A = [-22   0  47  22  47   3 -13  34  -7  19 -31 -20  22   0]
A[0]	-22
A[-10]	47
A[-4]	-31
A[8]	-7
A[-1]	0

data =
[[-34 -14   7 -33   8]
 [ 22  24  -9  14   5]
 [ 17  19  14   4  30]
 [-18   6  28 -15 -28]
 [-10   4  -3 -34  -9]
 [ -2  32  23 -29 -11]
 [  2  21 -46  -8 -21]]
Indices start at 0.
(0, 0)	-34
(3, 2)	28
(0, 4)	8
(5, 0)	-2
(6, 3)	-8
(3, 3)	-15
(2, 4)	30
(1, 1)	24
(4, 3)	-34
(5, 2)	23
(0, 3)	-33
(4, 4)	-9
(2, 2)	14
(4, 2)	-3
(4, 0)	-10
(1, 2)	-9
(6, 4)	-21

W =
[[  5 -17 -18  17 -13 -15  27   5 -18]
 [-30  -8 -31 -26 -21 -24  -5   9  -7]
 [-23   3 -30 -32  -8 -14  -6   2   2]
 [  0  19 -40 -12  14  -3  17 -11   0]
 [  2 -27 -28  15 -17 -21  32  20 -20]
 [ 20  -8   5   9  13  12  20   0   7]
 [-17   8 -24 -17   1 -18  -4  14  -5]
 [-32   1 -43 -29 -12 -43  -7  37 -17]
 [  2 -17   4   0  -5   0   7   9   2]
 [-22 -10 -16  -9 -20 -13   1   1  -6]
 [-10 -21 -11  11 -30 -12  15  -7 -16]
 [  1 -47   2  39 -38 -17  33  12 -28]
 [  1 -19 -11   8 -11 -24  13  30 -16]
 [-40 -28 -39 -16 -44 -44   4  26 -25]
 [ 12   6 -32  -1  13  -3  25   1  -3]
 [  7 -21 -33  24 -10 -34  36  37 -30]]
W[0][0] -> 5
W[:, 4] -> [-13, -21, -8, 14, -17, 13, 1, -12, -5, -20, -30, -38, -11, -44, 13, -10]
W[14][0] -> 12
W[5][5] -> 12
W[15][4] -> -10
W[14] -> [12, 6, -32, -1, 13, -3, 25, 1, -3]
W[7][6] -> -7
W[6] -> [-17, 8, -24, -17, 1, -18, -4, 14, -5]
W[15][3] -> 24
W[6][6] -> -4
W[9][5] -> -13
W[14][5] -> -3
W[13][8] -> -25
W[15][2] -> -33
W[10][6] -> 15
W[7] -> [-32, 1, -43, -29, -12, -43, -7, 37, -17]
W[12][3] -> 8
W[4][4] -> -17
W[11][6] -> 33
W[12] -> [1, -19, -11, 8, -11, -24, 13, 30, -16]
W[9][2] -> -16
W[5][0] -> 20
W[4] -> [2, -27, -28, 15, -17, -21, 32, 20, -20]
W[10][7] -> -7
W[1] -> [-30, -8, -31, -26, -21, -24, -5, 9, -7]
W[2][6] -> -6
W[:, 5] -> [-15, -24, -14, -3, -21, 12, -18, -43, 0, -13, -12, -17, -24, -44, -3, -34]
W[15][1] -> -21
W[0][2] -> -18
W[15][8] -> -30
W[1][8] -> -7
W[3][6] -> 17
W[7][1] -> 1
W[15][0] -> 7
W[14][3] -> -1
W[8] -> [2, -17, 4, 0, -5, 0, 7, 9, 2]
W[:, 0] -> [5, -30, -23, 0, 2, 20, -17, -32, 2, -22, -10, 1, 1, -40, 12, 7]
W[7][7] -> 37
W[8][3] -> 0

arr =
array([[ -6,  15,   5,  20,  17,  27, -12, -19],
       [ -9,  24, -12,  -7,  -6, -10,  -4, -48],
       [ 13,  31,  19,  17, -11, -22, -22,  -6],
       [-13, -33,  20, -11, -16,   1,   7,  35],
       [-18,   0,  13,   5,  12,  18, -30, -15],
       [ -5,   9,   2,  -8, -33, -17,  35, -13],
       [-21, -22,  22, -25, -22, -28, -29,   9],
       [ -4,   1, -24, -25, -19, -22,  30, -24],
       [-15,   7,  39,  27,  -5,  29,  -7,   5],
       [ 33,   1,   2,  18,   1,  -5,  20,  45]])
arr[0][-8] = -6
arr[-3][7] = -24
arr[-9] = [-9, 24, -12, -7, -6, -10, -4, -48]
arr[:, 7] = [-19, -48, -6, 35, -15, -13, 9, -24, 5, 45]
arr[-2] = [-15, 7, 39, 27, -5, 29, -7, 5]
arr[5][0] = -5
arr[4][4] = 12
arr[2][6] = -22
arr[9] = [33, 1, 2, 18, 1, -5, 20, 45]
arr[-2][-4] = -5
arr[-4][5] = -28
arr[8][-1] = 5
arr[:, 4] = [17, -6, -11, -16, 12, -33, -22, -19, -5, 1]
arr[:, 3] = [20, -7, 17, -11, 5, -8, -25, -25, 27, 18]
arr[1][2] = -12
arr[-4][-6] = 22
arr[8][-2] = -7
arr[3][-7] = -33
arr[7][-8] = -4
arr[-5] = [-5, 9, 2, -8, -33, -17, 35, -13]
arr[9][6] = 20
arr[0][-1] = -19
arr[:, -2] = [-12, -4, -22, 7, -30, 35, -29, 30, -7, 20]
arr[7][-4] = -19
arr[6][6] = -29
arr[-10][-4] = 17
arr[0][-7] = 15
arr[-7][7] = 35
arr[4][-3] = 18
